Here is a tiny trained network, its code and every weight. The questions are about switching its units off for an input and a target symbol, where a switched-off unit gives its printed mean instead of its output.

import numpy as np


def w(rows, s, z=0):
    codes = np.array(rows[::2]) - 128.0
    scale = np.full(codes.shape[1], s)
    scale[-1] = z or s
    return codes * scale


def norm(h):
    return h / np.sqrt((h * h).mean(-1, keepdims=True) + 1e-5)


def f(y):
    return y / 2 * (1 + np.tanh(0.7978845608 * (y + 0.044715 * y**3)))


def softmax(a):
    e = np.exp(a - a.max(-1, keepdims=True))
    return e / e.sum(-1, keepdims=True)


def log_softmax(a):
    a = a - a.max(-1, keepdims=True)
    return a - np.log(np.exp(a).sum(-1, keepdims=True))


def net(x, mask):
    ids = ['ΔΛβηξφ'.index(c) for c in x.split()]
    T = len(ids)
    res = E[ids] + P[:T]
    u = 0
    for l in range(2):
        q, k, v = (norm(res) @ M[l].T for M in (Q, K, V))
        z = softmax(np.where(np.tri(T) > 0, q @ k.T / 2**0.5, -1e9)) @ v
        res = res + np.where(mask[u], z, O[l][:, -1]) @ O[l][:, :-1]
        u += 1
        y = f(norm(res) @ A[l][:, :-1].T + A[l][:, -1])
        res = res + np.where(mask[u : u + 4], y, B[l][:, -1]) @ B[l][:, :-1]
        u += 4
    return log_softmax(norm(res)[-1] @ U[:, :-1].T + U[:, -1])


Q, K, V, O, A, B = {}, {}, {}, {}, {}, {}
E = w([
[156,154,192,139,58,134,150],'Δ',
[150,133,172,29,73,35,104],'Λ',
[144,36,126,59,107,97,136],'β',
[107,145,44,129,5,62,181],'η',
[162,227,118,53,201,137,122],'ξ',
[198,191,153,142,73,134,31],'φ',
],0.015)
P = w([
[2,169,132,33,21,188,186],'0',
[49,152,103,58,75,189,171],'1',
[87,142,89,71,116,178,182],'2',
[103,120,120,109,128,117,179],'3',
[144,113,113,130,170,101,170],'4',
[159,98,128,150,181,81,162],'5',
[173,114,143,180,205,39,137],'6',
],0.0077)
Q[0] = w([
[194,124,165,172,101,138,129],'L0H1',
[88,129,88,249,127,218,141],'L0H1',
],0.011)
K[0] = w([
[98,2,123,144,178,146,190],'L0H1',
[7,96,192,12,71,207,112],'L0H1',
],0.0072)
V[0] = w([
[99,120,153,80,109,64,253],'L0H1',
[81,226,52,211,146,73,133],'L0H1',
],0.0057)
O[0] = w([
[40,96,119,184,205,169,78,253],'L0H1',
[141,39,119,2,171,178,120,70],'L0H1',
],0.0097,0.0038)
A[0] = w([
[59,206,139,242,123,129,114,7],'L0N1',
[107,172,57,146,174,177,107,20],'L0N2',
[177,189,237,85,206,208,5,109],'L0N3',
[144,214,4,106,30,56,23,36],'L0N4',
],0.0042,0.0016)
B[0] = w([
[232,133,136,140,139,133,181,214],'L0N1',
[174,164,225,103,47,77,152,108],'L0N2',
[115,32,140,145,95,105,103,234],'L0N3',
[91,87,109,167,115,253,76,252],'L0N4',
],0.0084,0.0021)
Q[1] = w([
[176,131,102,2,172,174,166],'L1H1',
[174,153,134,176,31,219,132],'L1H1',
],0.0099)
K[1] = w([
[134,163,242,126,122,207,46],'L1H1',
[12,134,117,113,2,166,171],'L1H1',
],0.0098)
V[1] = w([
[127,73,84,189,63,94,91],'L1H1',
[113,83,2,127,121,120,223],'L1H1',
],0.008)
O[1] = w([
[133,108,111,75,6,73,81,190],'L1H1',
[52,135,70,117,103,62,107,251],'L1H1',
],0.015,0.0015)
A[1] = w([
[136,89,51,94,162,138,106,1],'L1N1',
[146,201,140,191,103,142,84,113],'L1N2',
[124,160,154,171,146,182,249,41],'L1N3',
[162,114,184,182,131,172,79,37],'L1N4',
],0.015,0.0042)
B[1] = w([
[117,122,254,93,160,119,74,129],'L1N1',
[146,203,205,195,245,117,83,202],'L1N2',
[124,54,23,139,178,62,239,254],'L1N3',
[5,104,183,68,85,228,155,187],'L1N4',
],0.009,0.0062)
U = w([
[114,102,137,136,215,123,241,192],'Δ',
[141,216,168,214,149,96,138,116],'Λ',
[212,121,167,39,98,141,194,144],'β',
[67,127,254,125,120,221,154,141],'η',
[73,24,202,38,203,126,99,3],'ξ',
[65,73,86,110,86,97,125,172],'φ',
],0.0076,0.0045)

Each question gives the input, a string of symbols that net reads in full, and the target symbol t.
The units are the heads (2 rows each of Q, K, V and O) and the neurons (one row each of A and B). Each row of codes is followed by its name. A weight is (code - 128) times the scale printed after its matrix; where a second scale follows, it is the last column's (O, A, B and U).
mask holds one flag per unit, layer by layer, with each layer's heads first. A switched-off unit (its flag False) gives its mean, the last column of its rows in O or B, instead of its output. The means were averaged over made-up inputs and are rounded, as every weight is.
A unit's drop is (log p(t) with every unit on - log p(t) with that unit switched off) / (log p(t) with every unit on - log p(t) with every unit switched off).
The circuit of an input: a set's keep is (log p(t) with only the set's units on - log p(t) with every unit switched off) / (log p(t) with every unit on - log p(t) with every unit switched off). Starting from all 10 units, units are removed one at a time, each time the one whose removal leaves the highest keep (on an exact tie, the one counted first), for as long as the keep stays at least 0.8.
units of the circuit, in order: the units of the circuit, biggest drop first
top k neurons: the k neurons with the biggest drops, biggest first
k most important neurons of layer l: the k neurons of layer l with the biggest drops, biggest first
drop when u is switched off: that unit's drop, to one decimal
input Δ Λ Δ Λ Λ, target η: top neuron	(L1N4)
input η η Λ Λ, target ξ: units of the circuit, in order	(L0H1 L1N3)
input Δ φ Λ β, target β: units of the circuit, in order	(L1H1 L0H1)
input Δ β ξ Λ Λ Δ, target Λ: top 2 neurons	(L0N1 L1N2)
input η Λ φ ξ, target β: units of the circuit, in order	(L0H1 L1H1)
input Λ Λ Δ η η β, target ξ: top 2 neurons	(L1N1 L1N3)
input β Λ β Λ Λ Λ, target η: top 2 neurons	(L0N3 L1N3)
input ξ Λ Λ β Λ Λ β, target φ: units of the circuit, in order	(L1H1 L0H1)
input ξ Δ φ β β, target β: units of the circuit, in order	(L0H1 L1H1)
input Λ ξ Δ, target Δ: 2 most important neurons of layer 0	(L0N3 L0N4)
input Λ Δ Δ, target Δ: drop when L0N1 is switched off	0.1
input η ξ η ξ φ, target φ: drop when L1H1 is switched off	0.9
input φ φ φ β φ Λ ξ, target β: drop when L1N2 is switched off	0.1
input η Δ ξ Λ φ, target φ: top neuron	(L0N3)
